Below is a small trained network, with its code and all its weights. Each question gives an input and a class and asks what happens when units are switched off, that is, made to give their printed mean instead of their output.

import numpy as np


def w(rows, s, z=0):
    codes = np.array(rows[::2]) - 128.0
    scale = np.full(codes.shape[1], s)
    scale[-1] = z or s
    return codes * scale


def norm(h):
    return h / np.sqrt((h * h).mean(-1, keepdims=True) + 1e-5)


def f(y):
    return np.maximum(y, 0)


def log_softmax(a):
    a = a - a.max(-1, keepdims=True)
    return a - np.log(np.exp(a).sum(-1, keepdims=True))


def net(x, mask):
    res = np.array(x, float).reshape(1, 5) / 4 @ E
    u = 0
    for l in range(3):
        y = f(norm(res) @ A[l][:, :-1].T + A[l][:, -1])
        res = res + np.where(mask[u : u + 5], y, B[l][:, -1]) @ B[l][:, :-1]
        u += 5
    return log_softmax(norm(res)[-1] @ U[:, :-1].T + U[:, -1])


A, B = {}, {}
E = w([
[128,126,131,129],'x0',
[129,128,130,128],'x1',
[150,205,72,31],'x2',
[88,60,186,74],'x3',
[162,246,219,76],'x4',
],0.0013)
A[0] = w([
[78,120,49,3,158],'0.n1',
[100,33,150,156,149],'0.n2',
[111,148,157,175,56],'0.n3',
[105,98,115,68,9],'0.n4',
[109,86,128,201,182],'0.n5',
],0.0035,0.0014)
B[0] = w([
[187,108,162,200,253],'0.n1',
[108,124,107,1,239],'0.n2',
[164,155,177,189,142],'0.n3',
[183,91,67,193,145],'0.n4',
[166,156,100,74,226],'0.n5',
],0.0043,0.0021)
A[1] = w([
[155,163,214,164,31],'1.n1',
[123,145,110,160,42],'1.n2',
[209,99,2,119,13],'1.n3',
[128,58,138,129,217],'1.n4',
[58,139,157,123,3],'1.n5',
],0.0052,0.00036)
B[1] = w([
[52,184,116,128,188],'1.n1',
[83,55,217,54,141],'1.n2',
[179,78,136,237,253],'1.n3',
[150,227,73,28,173],'1.n4',
[230,3,175,186,137],'1.n5',
],0.0033,0.0042)
A[2] = w([
[143,254,113,129,168],'2.n1',
[87,134,219,138,172],'2.n2',
[95,147,222,114,143],'2.n3',
[104,132,107,123,10],'2.n4',
[184,98,253,60,172],'2.n5',
],0.0045,0.0012)
B[2] = w([
[77,166,174,13,255],'2.n1',
[106,73,94,233,196],'2.n2',
[142,96,173,253,210],'2.n3',
[55,52,77,170,128],'2.n4',
[92,132,106,253,231],'2.n5',
],0.0034,0.0025)
U = w([
[207,50,39,179,122],'0',
[133,99,136,233,251],'1',
[36,235,220,183,103],'2',
[144,254,155,8,13],'3',
[60,50,59,5,68],'4',
],0.0073,0.002)

Each question gives the input, the list of numbers given to net, and the class t.
The units are the neurons (one row each of A and B). Each row of codes is followed by its name. A weight is (code - 128) times the scale printed after its matrix; where a second scale follows, it is the last column's (A, B and U).
mask holds one flag per neuron, layer by layer. A switched-off neuron (its flag False) gives its mean, the last column of its row in B, instead of its output. The means were averaged over made-up inputs and are rounded, as every weight is.
A unit's drop is (log p(t) with every unit on - log p(t) with that unit switched off) / (log p(t) with every unit on - log p(t) with every unit switched off).
The circuit of an input: a set's keep is (log p(t) with only the set's units on - log p(t) with every unit switched off) / (log p(t) with every unit on - log p(t) with every unit switched off). Starting from the 12 units with the biggest drops (on a tie, the unit counted first), units are removed one at a time, each time the one whose removal leaves the highest keep (on an exact tie, the one counted first), for as long as the keep stays at least 0.8.
circuit, biggest first: the units of the circuit, biggest drop first
unit that matters most: the unit with the biggest drop
top k neurons: the k neurons with the biggest drops, biggest first
k most important neurons of layer l: the k neurons of layer l with the biggest drops, biggest first
drop of u: that unit's drop, to one decimal
input [8,-4,-6,7,-1], class 4: 2 most important neurons of layer 0	[0.n2; 0.n5]
input [1,1,6,6,0], class 0: circuit, biggest first	[0.n4]
input [7,-8,-8,-8,3], class 2: circuit, biggest first	[1.n3; 2.n1]
input [1,4,-3,-4,1], class 2: circuit, biggest first	[0.n3; 2.n1; 1.n3]
input [6,3,-5,8,-1], class 4: top 2 neurons	[0.n2; 1.n3]
input [4,0,-3,1,-7], class 4: circuit, biggest first	[0.n2; 1.n4]
input [-5,-3,0,5,-3], class 4: top 3 neurons	[0.n2; 2.n3; 1.n4]
input [-6,1,5,3,7], class 2: 2 most important neurons of layer 0	[0.n5; 0.n2]
input [-8,0,-1,-4,2], class 2: top 4 neurons	[0.n2; 0.n5; 1.n4; 1.n2]
input [2,4,8,6,4], class 2: 2 most important neurons of layer 2	[2.n5; 2.n1]
input [3,-5,7,4,4], class 2: 2 most important neurons of layer 2	[2.n5; 2.n3]
input [-1,-5,3,-5,2], class 3: top 3 neurons	[2.n1; 2.n5; 2.n3]
input [2,-2,-8,5,0], class 4: 2 most important neurons of layer 1	[1.n3; 1.n4]
input [7,0,-4,6,0], class 4: top 3 neurons	[0.n2; 1.n3; 1.n4]
input [6,-8,-2,4,-4], class 4: unit that matters most	0.n2
input [-1,-4,-8,7,-4], class 4: 2 most important neurons of layer 1	[1.n3; 1.n4]
input [-8,6,6,5,3], class 2: drop of 1.n3	0.3
input [-1,-2,-5,8,-7], class 4: drop of 1.n3	0.1
input [6,3,6,3,6], class 2: drop of 2.n2	0.1
